[122 134 113 110 124 150] yields 124

[123 152 120 128 117 130 100] yields 128

[126 131 109 106 120 132] yields 126

[154 153 151 152 114 120] yields 152

[[120 150 156 109]
 [123 148 105 122]
 [132 131 146 110]] yields 148

[133 132 134 137 105] yields 133
---
[[157 121 142 127]
 [134 120 135 114]
 [133 147 143 117]] yields 135

[[137 152 115 157 103 117 144]
 [126  99 119 107 147 104 119]
 [156 111 115 154 156 146 116]] yields 104

[[130 131 124 103 124]
 [134 136 143 126 143]
 [125 127 130 124 130]] yields 126

[[104 113 117 127 103 146]
 [137 124 122 127 137 124]
 [127 127 129 139 126 142]] yields 137

[[118 100 108 111 115]
 [121 114 125 128 117]
 [144 136 138 135 136]] yields 128

[[111 108 123 104 143 111 119]
 [129 143 132 143 133 150 147]
 [100 101 122 105 114 114 101]] yields 150
---
142,152,111,141,108 → 141

104,101,107,147,108,117
124,147,143,121,143,155
→ 107

115,133,148,106,117,112 → 115

105,143,126,103 → 126

150,107,146,143,128,150,101
115,114,146,146,115,148,126
→ 114

153,120,118,132,128,105,124 → 120

149,126,142,115,138,136 → 136
---
[[120 129 116 100 155 156]
 [126 129 117 102 153 146]
 [148 130 133 126 144 124]] out 116

[105 134 113 139 114] out 113

[[128 131 112 126 134]
 [134 136 126 121 128]
 [106 130 124 124 127]] out 112

[122 132 136 146 113 106] out 136

[150 107 148 123] out 148

[126 120 119 134 151 135 108] out 119

[[109 112 138 108 105 149 126]
 [100 108 149 102 106 114 146]] out 138

[125 133 105 155 102 116] out 105
---
[[128 126 113 135 147 137 117]
 [139 104 100 139 124 154 110]] => 110

[[145 113 144 150 110 144 145]
 [143 113 141 144 117 141 148]
 [143 115 139 140 113 144 138]] => 148

[[126 144 140 120]
 [131 133 150 113]
 [130 137 141 121]] => 113

[[146 115 151 114 148]
 [105 151 150 152 101]
 [109 124 120 146 136]] => 101

[[109 138 138 110 108]
 [127 111 135 149 121]] => 121

[[126 154 131 103 144 116 128]
 [126 128 133 131 126 132 127]] => 127
---
[[123 141 132 134 124]
 [123 136 128 133 125]
 [122 150 137 137 124]] 123

[[133 129 126 130 113 123 138]
 [130 126 119 135 141 122 136]
 [131 139 132 141 136 115 157]] 133

[[128 103 117 116]
 [137 117 149 131]
 [131 148 144 138]] 128

[[123 108 138 105 139 112]
 [134 125 133 133 122 117]
 [126 127 123 106 141 139]] 123

[[127 123 130 130 118 121 136]
 [136 112 124 128 111 110 140]
 [104 133 144 134 103 130 133]] 127

[[121 116 121 137 135 109 119]
 [145 117 147 105 148 143 143]
 [148 121 147 108 148 140 145]] 121

[[115 108 123 123]
 [104 129 128 128]
 [118 106 123 125]] 115

[[138 143 126 133]
 [132 131 125  99]
 [105 110 136 127]] 138

[[125 137 147 100]
 [131 110 117 115]
 [123 120 130 129]] 125
---
[115 157 110 105 128 143 114] --> 143

[[128 106 127 158 130 148]
 [132 102 107 100 141 127]] --> 141

[[133 126 108 116 142 137 100]
 [125 139 119 103 137 128 110]
 [124 112 110 115 135 135 100]] --> 135

[118 109 145 150 111] --> 150

[152 147 108 121 151 117 107] --> 117

[137 155 139 134] --> 139

[154 153 155 100] --> 155
---
[[138 126 130 144]
 [154 146 111 128]
 [122 114 140 138]] Out: 111

[[105 130 123 117 132]
 [128 129 124 121 135]] Out: 121

[[124 124 132 123 123 123]
 [110 110 149 101 103 100]
 [128 128 127 130 128 129]] Out: 103

[[123 106 121 112 127 151 134]
 [113 110 116 113 130 142 128]] Out: 142

[[131 102 132 123 134 129]
 [130 114 130 122 135 128]] Out: 135

[[122 147 151 120 157 137 132]
 [124 137 141 118 150 144 111]
 [129 114 105 129 135 143 103]] Out: 144
---
[[122 130 134 137 116]
 [128 111 120 127 114]
 [153 117 136 109 140]]
122, 140

[[127 135 129 117]
 [128 127 102 136]
 [137 116 110 143]]
127, 143

[[147 146 141 116 105 142]
 [118 141 111 114 116 147]]
147, 147

[[115 152 151 142]
 [116 133 145 143]]
115, 143

[121 134 123 105 158]
121, 158

[[130 132 120 143 135 113 152]
 [126 135 136 125 132 132 127]]
130, 127
---
Q:
[[122 136 136 158]
 [122 141 139 147]
 [122 119 120 131]]
A: 122, 131

Q: [105 152 143 117 111 132 109]
A: 105, 109

Q: [152 144 136 121 121 136 156]
A: 152, 156

Q: [128 112 151 136 131]
A: 128, 131

Q: [131 103 129 101]
A: 131, 101

Q: [148 103 149 136]
A: 148, 136

Q:
[[112 122 123 149]
 [114 126 119 149]
 [140 142 128 110]]
A: 112, 110
---
[[120 117 127 126 126 121]
 [114 130 107 143 134 107]
 [109 108 128 146 136 112]] | 114

[[121 104 104 120 147]
 [117 137 149 146  99]] | 121

[[136 150 119 121 130]
 [126 115 133 119 126]
 [149 132 146 124 136]] | 126

[[114 140 139 151 131 122]
 [143 120 153 120 136 129]] | 114

[[118  99 144 103]
 [152 142 129 139]
 [123 119 125 140]] | 152

[[104 128 139 131 100]
 [134 134 127 133 133]] | 104

[[155 138 121 107]
 [118 138 142 154]
 [116 121 133 113]] | 118

[[112 126 145 127 155 120 117]
 [131 124 116  99 125 117 118]
 [118 136 128 151 104 123 129]] | 131

[[130 143 135 113 146]
 [144 135 144 118 109]
 [120 111 107 141 132]] | 144

[[102 142 112 135 113]
 [119 141 121 134 123]] | 102
---
[[128, 127, 130, 128, 126, 127, 128], [132, 137, 130, 124, 126, 141, 138], [120, 102, 139, 158, 124, 103, 130]] 128
[[119, 119, 125, 111], [109, 130, 153, 133], [131, 150, 151, 125]] 119
[[124, 108, 146, 142, 115, 121, 145], [104, 152, 136, 112, 135, 142, 114], [113, 135, 108, 118, 146, 114, 109]] 124
[[134, 110, 123, 127, 109], [120, 154, 116, 110, 130], [147, 129, 137, 146, 115]] 134
[[153, 141, 145, 134, 154, 120, 146], [104, 117, 112, 122, 101, 132, 111], [156, 102, 157, 140, 153, 148, 118]] 153
[[157, 125, 110, 127, 111, 126, 136], [148, 110, 118, 135, 123, 104, 114], [123, 139, 137, 144, 132, 128, 120]] 157
[[140, 148, 121, 117], [117, 119, 133, 151], [119, 114, 134, 135]] 140
